Below are the code and all the weights of a small trained network. Each question names an input and a target symbol and asks about switching units off, where a switched-off unit gives its printed mean instead of its output.

import numpy as np


def w(rows, s, z=0):
    codes = np.array(rows[::2]) - 128.0
    scale = np.full(codes.shape[1], s)
    scale[-1] = z or s
    return codes * scale


def norm(h):
    return h / np.sqrt((h * h).mean(-1, keepdims=True) + 1e-5)


def softmax(a):
    e = np.exp(a - a.max(-1, keepdims=True))
    return e / e.sum(-1, keepdims=True)


def log_softmax(a):
    a = a - a.max(-1, keepdims=True)
    return a - np.log(np.exp(a).sum(-1, keepdims=True))


def net(x, mask):
    ids = ['ΓΞΩβζηψ'.index(c) for c in x.split()]
    T = len(ids)
    res = E[ids] + P[:T]
    u = 0
    for l in range(3):
        r = norm(res)
        for j in range(3):
            rows = slice(2 * j, 2 * j + 2)
            q, k, v = (r @ M[l][rows].T for M in (Q, K, V))
            z = softmax(np.where(np.tri(T) > 0, q @ k.T / 2**0.5, -1e9)) @ v
            o = O[l][rows]
            res = res + np.where(mask[u + j], z, o[:, -1]) @ o[:, :-1]
        u += 3
    return log_softmax(norm(res)[-1] @ U[:, :-1].T + U[:, -1])


Q, K, V, O = {}, {}, {}, {}
E = w([
[133,182,159,109],'Γ',
[188,188,128,128],'Ξ',
[78,179,101,127],'Ω',
[1,175,72,142],'β',
[45,163,74,145],'ζ',
[185,111,81,158],'η',
[110,42,107,160],'ψ',
],0.0085)
P = w([
[108,247,70,125],'0',
[90,206,160,254],'1',
[81,131,70,53],'2',
[156,230,56,93],'3',
[92,164,212,240],'4',
[97,125,104,63],'5',
[180,232,83,66],'6',
[121,127,226,199],'7',
[113,107,134,68],'8',
[195,236,104,50],'9',
[179,93,238,173],'10',
[112,94,133,78],'11',
],0.0063)
Q[0] = w([
[190,75,227,253],'L0H0',
[70,123,220,76],'L0H0',
[128,34,78,61],'L0H1',
[91,161,134,147],'L0H1',
[99,71,197,126],'L0H2',
[163,154,133,238],'L0H2',
],0.013)
K[0] = w([
[1,222,22,177],'L0H0',
[55,183,154,75],'L0H0',
[200,33,114,117],'L0H1',
[151,114,183,159],'L0H1',
[70,235,70,100],'L0H2',
[189,110,60,203],'L0H2',
],0.0099)
V[0] = w([
[222,111,83,160],'L0H0',
[107,109,65,193],'L0H0',
[189,132,44,127],'L0H1',
[143,251,121,151],'L0H1',
[157,219,116,135],'L0H2',
[64,128,152,97],'L0H2',
],0.012)
O[0] = w([
[127,92,197,7,128],'L0H0',
[163,193,201,178,150],'L0H0',
[43,189,246,40,143],'L0H1',
[146,6,165,89,246],'L0H1',
[185,127,52,188,201],'L0H2',
[136,254,133,77,123],'L0H2',
],0.0061,0.011)
Q[1] = w([
[173,179,84,105],'L1H0',
[159,143,110,166],'L1H0',
[151,167,150,165],'L1H1',
[42,161,12,164],'L1H1',
[129,236,178,212],'L1H2',
[158,145,68,19],'L1H2',
],0.011)
K[1] = w([
[219,134,94,44],'L1H0',
[136,172,70,106],'L1H0',
[204,82,152,169],'L1H1',
[212,137,229,97],'L1H1',
[215,134,213,135],'L1H2',
[4,85,129,193],'L1H2',
],0.011)
V[1] = w([
[145,124,107,239],'L1H0',
[47,154,145,254],'L1H0',
[63,97,106,182],'L1H1',
[133,78,132,125],'L1H1',
[42,132,95,78],'L1H2',
[231,180,177,88],'L1H2',
],0.0073)
O[1] = w([
[23,104,221,44,236],'L1H0',
[83,3,160,19,10],'L1H0',
[108,74,184,239,167],'L1H1',
[160,139,72,148,208],'L1H1',
[224,150,158,112,123],'L1H2',
[117,64,236,245,9],'L1H2',
],0.0043,0.0014)
Q[2] = w([
[66,187,182,171],'L2H0',
[63,205,75,161],'L2H0',
[240,40,141,78],'L2H1',
[90,98,53,181],'L2H1',
[122,244,162,128],'L2H2',
[90,240,49,99],'L2H2',
],0.011)
K[2] = w([
[117,97,200,175],'L2H0',
[65,83,63,216],'L2H0',
[158,52,152,56],'L2H1',
[117,133,195,185],'L2H1',
[82,123,122,254],'L2H2',
[40,177,105,144],'L2H2',
],0.012)
V[2] = w([
[248,122,183,116],'L2H0',
[180,54,145,49],'L2H0',
[107,171,122,129],'L2H1',
[55,129,254,156],'L2H1',
[65,173,64,2],'L2H2',
[231,164,144,31],'L2H2',
],0.006)
O[2] = w([
[41,146,107,158,202],'L2H0',
[95,204,98,168,253],'L2H0',
[144,124,136,151,78],'L2H1',
[199,120,2,123,106],'L2H1',
[226,158,176,183,142],'L2H2',
[237,84,161,79,205],'L2H2',
],0.0055,0.0026)
U = w([
[42,12,104,186,250],'Γ',
[130,67,141,191,141],'Ξ',
[169,139,153,196,163],'Ω',
[52,229,70,177,167],'β',
[142,150,7,100,41],'ζ',
[157,69,178,20,37],'η',
[1,171,214,76,196],'ψ',
],0.0097,0.0014)

Each question gives the input, a string of symbols that net reads in full, and the target symbol t.
The units are the heads (2 rows each of Q, K, V and O). Each row of codes is followed by its name. A weight is (code - 128) times the scale printed after its matrix; where a second scale follows, it is the last column's (O and U).
mask holds one flag per head, layer by layer. A switched-off head (its flag False) gives its mean, the last column of its rows in O, instead of its output. The means were averaged over made-up inputs and are rounded, as every weight is.
A unit's drop is (log p(t) with every unit on - log p(t) with that unit switched off) / (log p(t) with every unit on - log p(t) with every unit switched off).
The circuit of an input: a set's keep is (log p(t) with only the set's units on - log p(t) with every unit switched off) / (log p(t) with every unit on - log p(t) with every unit switched off). Starting from all 9 units, units are removed one at a time, each time the one whose removal leaves the highest keep (on an exact tie, the one counted first), for as long as the keep stays at least 0.8.
units of the circuit, in order: the units of the circuit, biggest drop first
unit that matters most: the unit with the biggest drop
which heads matter: for each layer, one digit per head in row order, 1 if its drop is at least 0.15 and else 0, layers parted by /
drop when u is switched off: that unit's drop, to one decimal
input Γ ψ Ω Γ ζ Ω ψ η η β, target η: which heads matter : 001 / 000 / 000
input Ξ Ω ζ ψ ψ β β η Γ Ω, target η: units of the circuit, in order : [L0H0]
input η η β ζ ψ β, target β: units of the circuit, in order : [L0H1, L0H0]
input Ω β Ω ζ Ω ψ Ω Γ Ω ζ ζ Ω, target ζ: which heads matter : 110 / 000 / 000
input Ω Γ Ξ ζ ζ η Ξ, target η: which heads matter : 111 / 000 / 000
input Ξ η Γ Γ ψ Ω Γ, target ψ: units of the circuit, in order : [L0H2, L2H2]
input Ξ Ω ψ Ξ, target ψ: which heads matter : 001 / 000 / 000
input Ξ η ζ, target ψ: which heads matter : 110 / 000 / 100
input η ζ ψ η Γ, target Γ: units of the circuit, in order : [L1H0, L0H1]
input Γ Ω η ψ η β, target ψ: which heads matter : 100 / 000 / 000
input Ω Ξ η η Ω Ω η, target η: which heads matter : 101 / 000 / 000
input Ξ Ω β ζ η ζ Γ Γ Ξ Ω ζ, target Ω: which heads matter : 100 / 000 / 001
input β Γ ζ β η Γ Ω, target η: units of the circuit, in order : [L0H2, L0H0]
input Ω Ξ β ζ ψ Γ ζ, target ψ: unit that matters most : L0H2
input β Ω ψ Γ Ω ζ, target ζ: which heads matter : 010 / 110 / 110
input η Γ β ζ ψ η ζ ψ β, target β: which heads matter : 010 / 000 / 000
input ψ ζ η Γ, target η: which heads matter : 111 / 000 / 000
input Γ η ψ Ξ, target ψ: which heads matter : 000 / 000 / 100
input Ξ η ζ Γ ψ ζ ζ β Ω, target β: units of the circuit, in order : [L0H2, L0H1, L1H0]
input β η β ψ Ω ζ ψ, target ψ: units of the circuit, in order : [L0H1]
input Ω ζ Ω β Ξ, target Γ: drop when L0H2 is switched off : 0.2
input ψ η η Γ Ξ Ξ Ω ψ ζ ζ η ψ, target β: drop when L0H1 is switched off : 0.9
input Γ Ω Γ Ω Γ Γ Ω β Γ ψ ψ ζ, target β: drop when L0H1 is switched off : 1.3
